Below is a small trained network, with its code and all its weights. Each question gives an input and a target symbol and asks what happens when units are switched off, that is, made to give their printed mean instead of their output.

import numpy as np


def w(rows, s, z=0):
    codes = np.array(rows[::2]) - 128.0
    scale = np.full(codes.shape[1], s)
    scale[-1] = z or s
    return codes * scale


def norm(h):
    return h / np.sqrt((h * h).mean(-1, keepdims=True) + 1e-5)


def f(y):
    return np.maximum(y, 0)


def softmax(a):
    e = np.exp(a - a.max(-1, keepdims=True))
    return e / e.sum(-1, keepdims=True)


def log_softmax(a):
    a = a - a.max(-1, keepdims=True)
    return a - np.log(np.exp(a).sum(-1, keepdims=True))


def net(x, mask):
    ids = ['ΔΣΦΨΩαβγηξτ'.index(c) for c in x.split()]
    T = len(ids)
    res = E[ids] + P[:T]
    r = norm(res)
    for j in range(3):
        rows = slice(3 * j, 3 * j + 3)
        q, k, v = (r @ M[0][rows].T for M in (Q, K, V))
        z = softmax(np.where(np.tri(T) > 0, q @ k.T / 3**0.5, -1e9)) @ v
        o = O[0][rows]
        res = res + np.where(mask[j], z, o[:, -1]) @ o[:, :-1]
    y = f(norm(res) @ A[0][:, :-1].T + A[0][:, -1])
    res = res + np.where(mask[3:19], y, B[0][:, -1]) @ B[0][:, :-1]
    return log_softmax(norm(res)[-1] @ U[:, :-1].T + U[:, -1])


Q, K, V, O, A, B = {}, {}, {}, {}, {}, {}
E = w([
[115,150,110],'Δ',
[206,122,99],'Σ',
[182,163,126],'Φ',
[132,153,102],'Ψ',
[108,100,144],'Ω',
[106,112,111],'α',
[102,123,155],'β',
[147,140,97],'γ',
[175,4,182],'η',
[194,137,129],'ξ',
[51,97,104],'τ',
],0.025)
P = w([
[125,142,145],'0',
[94,99,34],'1',
[80,83,9],'2',
[38,156,52],'3',
[67,173,225],'4',
[131,137,237],'5',
],0.011)
Q[0] = w([
[146,81,107],'h0',
[90,125,3],'h0',
[95,123,56],'h0',
[165,200,71],'h1',
[69,129,116],'h1',
[81,91,73],'h1',
[158,147,54],'h2',
[101,119,130],'h2',
[138,91,233],'h2',
],0.014)
K[0] = w([
[82,134,127],'h0',
[128,199,250],'h0',
[127,177,197],'h0',
[98,158,76],'h1',
[105,165,136],'h1',
[221,194,139],'h1',
[126,104,176],'h2',
[119,117,103],'h2',
[171,91,111],'h2',
],0.015)
V[0] = w([
[79,67,220],'h0',
[91,223,205],'h0',
[7,159,72],'h0',
[37,169,223],'h1',
[128,114,96],'h1',
[89,60,177],'h1',
[109,144,221],'h2',
[165,204,209],'h2',
[122,63,107],'h2',
],0.017)
O[0] = w([
[46,122,157,1],'h0',
[90,145,5,39],'h0',
[120,249,144,176],'h0',
[120,110,42,26],'h1',
[93,132,123,161],'h1',
[67,71,97,69],'h1',
[89,93,97,16],'h2',
[86,81,61,24],'h2',
[136,160,184,156],'h2',
],0.022,0.0074)
A[0] = w([
[176,75,104,82],'n0',
[94,77,200,203],'n1',
[56,91,121,43],'n2',
[165,91,108,62],'n3',
[102,133,107,50],'n4',
[124,150,109,105],'n5',
[92,67,148,100],'n6',
[205,130,162,222],'n7',
[169,129,158,217],'n8',
[67,216,207,124],'n9',
[182,158,173,68],'n10',
[80,37,115,92],'n11',
[89,204,140,119],'n12',
[61,2,174,38],'n13',
[118,78,215,131],'n14',
[73,161,79,2],'n15',
],0.012,0.0023)
B[0] = w([
[100,139,78,152],'n0',
[77,107,167,183],'n1',
[123,136,130,137],'n2',
[118,122,86,143],'n3',
[135,119,109,130],'n4',
[149,124,116,135],'n5',
[117,147,173,138],'n6',
[81,91,73,255],'n7',
[95,101,98,216],'n8',
[59,121,86,231],'n9',
[138,106,91,225],'n10',
[160,209,154,140],'n11',
[138,122,62,180],'n12',
[105,147,251,149],'n13',
[78,78,112,198],'n14',
[187,106,95,137],'n15',
],0.022,0.0092)
U = w([
[163,204,37,72],'Δ',
[186,82,186,25],'Σ',
[164,72,2,180],'Φ',
[202,200,68,104],'Ψ',
[30,137,126,217],'Ω',
[119,207,153,52],'α',
[66,127,2,102],'β',
[234,181,159,140],'γ',
[86,81,198,51],'η',
[150,16,100,150],'ξ',
[110,196,114,253],'τ',
],0.011,0.0028)

Each question gives the input, a string of symbols that net reads in full, and the target symbol t.
The units are the heads (3 rows each of Q, K, V and O) and the neurons (one row each of A and B). Each row of codes is followed by its name. A weight is (code - 128) times the scale printed after its matrix; where a second scale follows, it is the last column's (O, A, B and U).
mask holds one flag per unit, heads first, then neurons. A switched-off unit (its flag False) gives its mean, the last column of its rows in O or B, instead of its output. The means were averaged over made-up inputs and are rounded, as every weight is.
A unit's drop is (log p(t) with every unit on - log p(t) with that unit switched off) / (log p(t) with every unit on - log p(t) with every unit switched off).
The circuit of an input: a set's keep is (log p(t) with only the set's units on - log p(t) with every unit switched off) / (log p(t) with every unit on - log p(t) with every unit switched off). Starting from the 12 units with the biggest drops (on a tie, the unit counted first), units are removed one at a time, each time the one whose removal leaves the highest keep (on an exact tie, the one counted first), for as long as the keep stays at least 0.8.
circuit, biggest first: the units of the circuit, biggest drop first
k most important neurons: the k neurons with the biggest drops, biggest first
heads that matter: for each layer, one digit per head in row order, 1 if its drop is at least 0.15 and else 0, layers parted by /
drop when u is switched off: that unit's drop, to one decimal
input Φ Δ Φ, target Φ: heads that matter -> 100
input β Σ Σ, target β: heads that matter -> 101
input α β Ω ξ Φ Ψ, target Ω: circuit, biggest first -> h0; h1
input η τ Ψ γ, target η: heads that matter -> 100
input γ η β, target γ: circuit, biggest first -> h1
input Φ Δ α, target Φ: heads that matter -> 100
input β Ω ξ, target β: heads that matter -> 100
input Σ γ ξ, target Σ: circuit, biggest first -> h0; h1
input β η ξ γ β Ω, target ξ: circuit, biggest first -> h1; h0
input γ β β Σ η Σ, target β: heads that matter -> 010
input Ψ Ω Ω ξ ξ ξ, target Ω: circuit, biggest first -> h0; h1; h2
input β η Φ ξ, target β: heads that matter -> 001
input Δ γ γ τ α α, target γ: heads that matter -> 101
input γ ξ η Ω ξ, target ξ: heads that matter -> 100
input ξ Ω β β, target ξ: circuit, biggest first -> h0
input Ω Δ ξ, target Ω: heads that matter -> 000
input Ψ Ω Ω Ω η γ, target Ω: heads that matter -> 110
input Δ ξ γ γ α Ω, target γ: 2 most important neurons -> n12; n9
input Ω β η Φ α Ψ, target η: drop when h0 is switched off -> 3.4
input Φ γ Φ Ω, target Φ: drop when h0 is switched off -> 1.1
input Φ Ω γ Δ, target Φ: circuit, biggest first -> h0
